Ret: [162 104 162 144 133 131 109 126]
Fosu: [173 155 127 146 164 182 155 110]
vupu: [ 98 179  93  83 101  98 156 105]
tusa: [175 175  81 180 119 122  79 101]
Dazit: [ 91 117 165 150  94 110  97 168]
Peseb: [129  93 108 122 153  88 149 109]
Talom: [147 158 148  86 107 134  92  86]
peva: [106 119 137  99 159  99 119 194]
Tid: [141 154 140 103 140 161 153 142]
tags:
[85] -> k881
[159] -> k988
[86] -> k538
[179] -> k582
[158] -> k433
join Talom 2:  -> k433
[173 155 127 146 164 182 155 110] -> Fosu
[ 98 179  93  83 101  98 156 105] -> vupu

pog: [132 122 131 133 144 123 131 130 116 124 137 163 145 117 164 115  98 110
 128 119 107 133 135 120 133 127 144 145 131 145 127 140 124 128 123 117
 152 126 127 136 128 131 112 126 125 130 136 129]
zak: [135 121 137 135 145 121 143 133 118 123 143 173 147 116 177 112  94 112
 126 117 102 138 141 117 135 126 144 146 139 146 127 141 116 129 119 110
 149 127 127 142 123 130 113 123 124 126 129 137]
poga: [150 109 148 156 118 118 129 112 131 136 105 209 155  89 202 122  64 101
 112 104  86 132 142 132 114 126 168 165 149 152 101 188 116 133  82 125
 168 144 158 174 117 139  69 104 115 108 112 136]
Mag: [134 113 146 144 133 118 137 128 136 123 144 184 138 101 187 111  76 113
 116 110  99 139 145 116 127 122 142 149 144 139 118 163 111 132  92 106
 149 139 139 165 109 138  86 118 119 110 105 145]
Lapo: [136 130 133 134 122 128 133 117 121 136 108 143 137 120 141 134 116 120
 128 122 119 124 127 135 121 130 143 140 132 134 118 140 121 132 122 137
 133 127 131 131 130 131 111 127 124 131 138 122]
Tez: [135 121 137 135 145 121 143 133 118 123 143 173 147 116 177 112  94 112
 126 117 102 138 141 117 135 126 144 146 139 148 127 141 116 129 119 110
 149 127 127 142 123 130 113 123 124 126 129 137]
Table of tags by key:
[159] -> k423
[127] -> k307
[131] -> k687
[139] -> k246
[137] -> k304
[128] -> k827
[158] -> k535
join zak 39:  -> k307
[134 113 146 144 133 118 137 128 136 123 144 184 138 101 187 111  76 113
 116 110  99 139 145 116 127 122 142 149 144 139 118 163 111 132  92 106
 149 139 139 165 109 138  86 118 119 110 105 145] -> Mag
[136 130 133 134 122 128 133 117 121 136 108 143 137 120 141 134 116 120
 128 122 119 124 127 135 121 130 143 140 132 134 118 140 121 132 122 137
 133 127 131 131 130 131 111 127 124 131 138 122] -> Lapo
[135 121 137 135 145 121 143 133 118 123 143 173 147 116 177 112  94 112
 126 117 102 138 141 117 135 126 144 146 139 148 127 141 116 129 119 110
 149 127 127 142 123 130 113 123 124 126 129 137] -> Tez
[150 109 148 156 118 118 129 112 131 136 105 209 155  89 202 122  64 101
 112 104  86 132 142 132 114 126 168 165 149 152 101 188 116 133  82 125
 168 144 158 174 117 139  69 104 115 108 112 136] -> poga

rutu: [ 62 153  98 114  89 179 115 139 161  83 118]
bemeb: [145 130 127 108 170 122 191 139 125 136 166]
Vonin: [182 140  98 172 114 173 152 193 124  81 105]
Sove: [ 62 153 167 114  89 179 115 139 161  83 118]
Table of tags by key:
[130] -> k875
[153] -> k278
[193] -> k104
[140] -> k417
join Vonin 2:  -> k417
[182 140  98 172 114 173 152 193 124  81 105] -> Vonin
[ 62 153 167 114  89 179 115 139 161  83 118] -> Sove

bigi: [164 151 168 147 127 162 157 121 138 133 133  97 142 169 131 140 143 111
 138 146 104 131 105 147 115 144 114 101 143  81 148 127 124 131 139 132
 109 131 131]
Pulu: [155 154 153 145 112 166 133 133 142 144 138 119 145 140 133 150 141 131
 132 137 107 133 132 144 114 142 113  98 151  95 154 122 117 121 134 135
 112 130 126]
Vopon: [167 154 171 149 126 167 158 121 140 135 134  96 144 171 132 143 144 111
 139 148 102 131 105 149 114 146 112  97 146  76 151 126 123 130 140 133
 107 131 130]
ziv: [143 132 147 134 138 134 150 119 128 122 126 106 130 156 128 125 133 111
 134 138 120 127 105 135 126 134 125 123 127 107 129 131 132 135 134 127
 121 129 132]
betu: [159 146 163 144 131 155 156 120 135 130 131  98 139 167 130 136 140 110
 137 145 108 130 104 144 118 142 117 106 139  87 143 128 127 133 138 131
 112 130 131]
Nofu: [170 149 177 148 137 160 172 113 136 126 130  83 141 187 130 134 144  98
 141 152 103 129  88 149 116 146 115 102 138  72 144 130 129 137 142 131
 107 131 134]
Buv: [142 135 144 135 130 139 142 124 131 128 129 114 132 147 129 131 133 119
 132 136 119 129 116 135 124 134 123 119 132 109 134 128 128 131 133 129
 121 129 130]
vin: [155 134 164 139 147 139 170 110 128 117 125  87 131 181 127 122 137  95
 139 147 114 126  85 140 124 138 124 119 126  90 129 133 136 141 139 127
 116 130 135]
Zep: [155 139 161 140 138 146 161 116 131 124 128  95 135 171 129 129 138 104
 138 145 112 128  97 141 121 139 121 113 132  91 136 130 131 136 138 129
 115 130 133]
zozu: [165 161 164 150 112 175 141 130 144 145 139 110 148 152 134 153 145 126
 135 142 100 134 125 149 111 147 109  91 155  81 159 122 116 122 137 136
 107 131 127]
pez: [152 152 150 143 113 162 132 132 140 142 137 120 143 139 133 147 139 131
 132 136 109 133 132 142 116 140 114 101 148  98 151 123 118 122 133 134
 114 130 126]
mib: [137 131 139 132 132 133 139 124 129 126 128 117 130 142 128 128 131 120
 131 134 123 128 117 132 126 132 126 124 129 116 130 129 129 131 131 128
 124 129 130]
tags:
[101] -> k275
[119] -> k788
[120] -> k734
[125] -> k931
[126] -> k443
join vin 28:  -> k788
[159 146 163 144 131 155 156 120 135 130 131  98 139 167 130 136 140 110
 137 145 108 130 104 144 118 142 117 106 139  87 143 128 127 133 138 131
 112 130 131] -> betu

